Below is a small trained network, with its code and all its weights. Each question gives an input and a class and asks what happens when units are switched off, that is, made to give their printed mean instead of their output.

import numpy as np


def w(rows, s, z=0):
    codes = np.array(rows[::2]) - 128.0
    scale = np.full(codes.shape[1], s)
    scale[-1] = z or s
    return codes * scale


def f(y):
    return np.maximum(y, 0)


def log_softmax(a):
    a = a - a.max(-1, keepdims=True)
    return a - np.log(np.exp(a).sum(-1, keepdims=True))


def net(x, mask):
    res = np.array(x, float).reshape(1, 7) / 4 @ E
    y = f(res @ A[0][:, :-1].T + A[0][:, -1])
    res = res + np.where(mask, y, B[0][:, -1]) @ B[0][:, :-1]
    return log_softmax(res[-1] @ U[:, :-1].T + U[:, -1])


A, B = {}, {}
E = w([
[254,113,132,115],'x0',
[144,157,147,132],'x1',
[126,124,126,127],'x2',
[127,128,129,130],'x3',
[147,165,71,73],'x4',
[123,162,74,208],'x5',
[151,183,155,136],'x6',
],0.012)
A[0] = w([
[134,212,210,109,83],'neuron 0',
[114,110,53,69,150],'neuron 1',
[152,211,59,84,125],'neuron 2',
[172,172,108,106,2],'neuron 3',
[122,122,219,26,46],'neuron 4',
[203,58,106,120,125],'neuron 5',
[134,208,142,111,252],'neuron 6',
[149,121,129,222,186],'neuron 7',
[114,111,200,8,34],'neuron 8',
[108,52,168,212,128],'neuron 9',
[133,130,204,73,81],'neuron 10',
[212,111,158,147,69],'neuron 11',
[120,71,72,180,212],'neuron 12',
[11,208,140,109,27],'neuron 13',
[142,145,173,121,211],'neuron 14',
[178,110,129,125,38],'neuron 15',
[180,126,126,136,56],'neuron 16',
[117,69,70,94,116],'neuron 17',
[114,197,15,50,184],'neuron 18',
[79,135,118,140,30],'neuron 19',
[132,191,30,240,51],'neuron 20',
[147,84,140,134,255],'neuron 21',
[134,94,196,191,76],'neuron 22',
[78,137,131,172,136],'neuron 23',
[171,192,127,167,34],'neuron 24',
[56,151,148,83,25],'neuron 25',
[203,109,138,143,80],'neuron 26',
[140,135,80,209,70],'neuron 27',
[191,122,148,108,49],'neuron 28',
[210,74,93,164,52],'neuron 29',
[150,213,125,185,125],'neuron 30',
[132,133,181,72,44],'neuron 31',
],0.011,0.0076)
B[0] = w([
[62,138,79,100,166],'neuron 0',
[125,170,189,110,199],'neuron 1',
[160,129,173,124,208],'neuron 2',
[140,135,143,144,148],'neuron 3',
[173,47,45,134,188],'neuron 4',
[67,192,103,157,211],'neuron 5',
[56,130,182,62,233],'neuron 6',
[149,129,156,58,223],'neuron 7',
[195,73,39,132,189],'neuron 8',
[158,160,174,130,217],'neuron 9',
[134,66,97,95,170],'neuron 10',
[110,176,132,188,193],'neuron 11',
[76,88,122,70,235],'neuron 12',
[163,211,87,209,204],'neuron 13',
[79,124,159,64,199],'neuron 14',
[148,142,109,186,150],'neuron 15',
[103,134,119,195,156],'neuron 16',
[67,137,137,118,176],'neuron 17',
[186,119,212,129,254],'neuron 18',
[125,196,73,174,148],'neuron 19',
[192,46,59,122,223],'neuron 20',
[53,153,176,85,240],'neuron 21',
[255,74,189,137,175],'neuron 22',
[135,164,168,147,194],'neuron 23',
[85,119,84,158,157],'neuron 24',
[145,150,73,213,161],'neuron 25',
[102,184,117,176,187],'neuron 26',
[155,41,79,108,178],'neuron 27',
[100,163,103,162,168],'neuron 28',
[95,171,108,178,188],'neuron 29',
[73,80,96,61,194],'neuron 30',
[166,161,116,133,150],'neuron 31',
],0.0095,0.0092)
U = w([
[164,54,10,125,47],'0',
[110,198,67,229,1],'1',
[83,125,133,95,252],'2',
[55,124,121,80,167],'3',
[72,124,122,91,186],'4',
[188,120,192,128,87],'5',
[86,123,123,100,183],'6',
],0.011,0.0073)

Each question gives the input, the list of numbers given to net, and the class t.
The units are the neurons (one row each of A and B). Each row of codes is followed by its name. A weight is (code - 128) times the scale printed after its matrix; where a second scale follows, it is the last column's (A, B and U).
mask holds one flag per neuron, in row order. A switched-off neuron (its flag False) gives its mean, the last column of its row in B, instead of its output. The means were averaged over made-up inputs and are rounded, as every weight is.
A unit's drop is (log p(t) with every unit on - log p(t) with that unit switched off) / (log p(t) with every unit on - log p(t) with every unit switched off).
The circuit of an input: a set's keep is (log p(t) with only the set's units on - log p(t) with every unit switched off) / (log p(t) with every unit on - log p(t) with every unit switched off). Starting from the 12 units with the biggest drops (on a tie, the unit counted first), units are removed one at a time, each time the one whose removal leaves the highest keep (on an exact tie, the one counted first), for as long as the keep stays at least 0.8.
circuit, biggest first: the units of the circuit, biggest drop first
most important unit: the unit with the biggest drop
k most important neurons: the k neurons with the biggest drops, biggest first
drop of u: that unit's drop, to one decimal
input [-7,-7,-2,-2,0,0,-1], class 1: circuit, biggest first : neuron 13; neuron 25
input [-1,3,4,-7,8,7,-3], class 5: 3 most important neurons : neuron 18; neuron 2; neuron 1
input [1,-2,-5,-5,6,-1,-4], class 5: circuit, biggest first : neuron 18
input [3,2,0,0,8,-1,-1], class 5: 2 most important neurons : neuron 18; neuron 2
input [-6,5,2,4,5,-7,4], class 0: circuit, biggest first : neuron 8; neuron 4
input [-7,5,-2,6,6,-8,7], class 0: 2 most important neurons : neuron 8; neuron 4
input [3,-5,4,4,0,6,2], class 0: 2 most important neurons : neuron 20; neuron 27
input [-8,2,-7,-2,8,-6,-1], class 1: 2 most important neurons : neuron 13; neuron 25
input [-2,8,-7,-1,-8,2,8], class 3: circuit, biggest first : neuron 0; neuron 30
input [-2,-4,2,1,7,1,0], class 5: circuit, biggest first : neuron 18; neuron 2
input [8,-5,7,5,1,6,-1], class 1: 2 most important neurons : neuron 29; neuron 5
input [-7,-2,-2,0,-5,6,-3], class 1: 4 most important neurons : neuron 13; neuron 23; neuron 19; neuron 9
input [1,-4,-6,0,-7,-7,7], class 0: circuit, biggest first : neuron 4; neuron 8
input [-8,4,-7,-7,1,5,-8], class 1: circuit, biggest first : neuron 13
input [6,-2,0,-3,-1,0,-7], class 3: 2 most important neurons : neuron 13; neuron 21
input [-3,2,0,1,-2,7,3], class 0: 3 most important neurons : neuron 20; neuron 27; neuron 21
input [-8,7,-7,-7,-8,6,-8], class 1: 2 most important neurons : neuron 13; neuron 19
input [-1,-5,3,0,-8,5,3], class 5: 2 most important neurons : neuron 22; neuron 9
input [8,-4,3,4,-8,-2,-2], class 1: drop of neuron 6 : 0.1
input [8,-7,6,0,8,-7,0], class 1: most important unit : neuron 5
input [-5,5,-7,7,-5,-7,-5], class 0: drop of neuron 4 : 0.2
input [-4,4,-5,-3,-5,6,0], class 0: drop of neuron 27 : 0.3
